Here is a tiny trained network, its code and every weight. The questions are about switching its units off for an input and a class, where a switched-off unit gives its printed mean instead of its output.

import numpy as np


def w(rows, s, z=0):
    codes = np.array(rows[::2]) - 128.0
    scale = np.full(codes.shape[1], s)
    scale[-1] = z or s
    return codes * scale


def f(y):
    return np.maximum(y, 0)


def log_softmax(a):
    a = a - a.max(-1, keepdims=True)
    return a - np.log(np.exp(a).sum(-1, keepdims=True))


def net(x, mask):
    res = np.array(x, float).reshape(1, 3) / 4 @ E
    y = f(res @ A[0][:, :-1].T + A[0][:, -1])
    res = res + np.where(mask, y, B[0][:, -1]) @ B[0][:, :-1]
    return log_softmax(res[-1] @ U[:, :-1].T + U[:, -1])


A, B = {}, {}
E = w([
[21,102,229,67,187,17,194],'x0',
[60,219,3,44,103,121,139],'x1',
[95,213,192,119,238,201,35],'x2',
],0.006)
A[0] = w([
[210,27,226,252,151,143,101,3],'neuron 0',
[156,39,72,130,36,65,217,57],'neuron 1',
[76,198,50,66,115,135,140,81],'neuron 2',
[197,157,59,189,84,207,67,42],'neuron 3',
[94,176,55,74,116,145,128,120],'neuron 4',
[218,152,55,179,87,208,81,73],'neuron 5',
[100,176,52,73,118,124,121,116],'neuron 6',
[84,217,179,123,233,192,38,57],'neuron 7',
[213,149,50,185,92,207,70,56],'neuron 8',
[85,201,29,49,105,140,135,41],'neuron 9',
[206,157,52,193,81,211,68,47],'neuron 10',
[72,191,59,47,131,111,159,61],'neuron 11',
[90,206,179,108,228,185,28,47],'neuron 12',
[156,40,64,146,32,51,226,47],'neuron 13',
[93,191,44,52,107,135,124,91],'neuron 14',
[5,110,223,28,191,17,204,9],'neuron 15',
[79,211,22,50,101,119,143,15],'neuron 16',
[158,37,71,130,3,42,242,50],'neuron 17',
[212,26,225,247,158,141,110,56],'neuron 18',
],0.0051,0.0029)
B[0] = w([
[219,133,238,99,130,142,246,195],'neuron 0',
[85,225,101,224,75,212,130,211],'neuron 1',
[190,126,197,108,134,137,208,188],'neuron 2',
[68,61,83,188,222,36,199,187],'neuron 3',
[208,115,199,82,136,130,230,183],'neuron 4',
[81,79,92,156,204,58,163,196],'neuron 5',
[197,121,190,89,129,135,218,183],'neuron 6',
[75,241,94,224,74,204,137,217],'neuron 7',
[73,70,90,169,219,47,171,193],'neuron 8',
[192,127,201,107,139,127,226,189],'neuron 9',
[72,60,87,180,226,49,188,193],'neuron 10',
[179,124,189,114,146,118,194,188],'neuron 11',
[65,240,89,249,74,222,144,212],'neuron 12',
[84,231,105,225,73,203,134,216],'neuron 13',
[186,124,190,103,140,131,201,190],'neuron 14',
[44,44,67,206,254,17,207,253],'neuron 15',
[192,132,207,119,137,133,234,191],'neuron 16',
[93,217,105,192,90,183,132,232],'neuron 17',
[206,142,213,103,126,137,246,205],'neuron 18',
],0.0057,0.0059)
U = w([
[57,69,84,147,195,21,142,101],'0',
[253,126,214,93,121,141,171,98],'1',
[71,203,92,176,78,220,114,104],'2',
[149,112,104,84,115,129,88,247],'3',
[136,96,99,36,78,125,42,91],'4',
[130,95,108,51,81,127,50,94],'5',
[144,94,118,67,90,119,9,101],'6',
[145,90,100,44,78,121,22,91],'7',
],0.011,0.016)

Each question gives the input, the list of numbers given to net, and the class t.
The units are the neurons (one row each of A and B). Each row of codes is followed by its name. A weight is (code - 128) times the scale printed after its matrix; where a second scale follows, it is the last column's (A, B and U).
mask holds one flag per neuron, in row order. A switched-off neuron (its flag False) gives its mean, the last column of its row in B, instead of its output. The means were averaged over made-up inputs and are rounded, as every weight is.
A unit's drop is (log p(t) with every unit on - log p(t) with that unit switched off) / (log p(t) with every unit on - log p(t) with every unit switched off).
The circuit of an input: a set's keep is (log p(t) with only the set's units on - log p(t) with every unit switched off) / (log p(t) with every unit on - log p(t) with every unit switched off). Starting from the 12 units with the biggest drops (on a tie, the unit counted first), units are removed one at a time, each time the one whose removal leaves the highest keep (on an exact tie, the one counted first), for as long as the keep stays at least 0.8.
circuit, biggest first: the units of the circuit, biggest drop first
top k neurons: the k neurons with the biggest drops, biggest first
drop of u: that unit's drop, to one decimal
input [1,-6,-7], class 2: circuit, biggest first => neuron 13; neuron 1
input [4,-3,7], class 2: circuit, biggest first => neuron 12
input [-6,-6,-7], class 2: top 4 neurons => neuron 13; neuron 1; neuron 17; neuron 15
input [1,-5,8], class 2: top 2 neurons => neuron 12; neuron 7
input [-3,-4,-5], class 2: top 2 neurons => neuron 13; neuron 1
input [5,-5,8], class 2: top 2 neurons => neuron 12; neuron 7
input [7,-2,8], class 2: top 2 neurons => neuron 12; neuron 7
input [-8,1,-8], class 0: drop of neuron 10 => 0.7
input [-6,-3,6], class 0: drop of neuron 13 => 0.1
input [2,6,0], class 1: drop of neuron 13 => 0.0
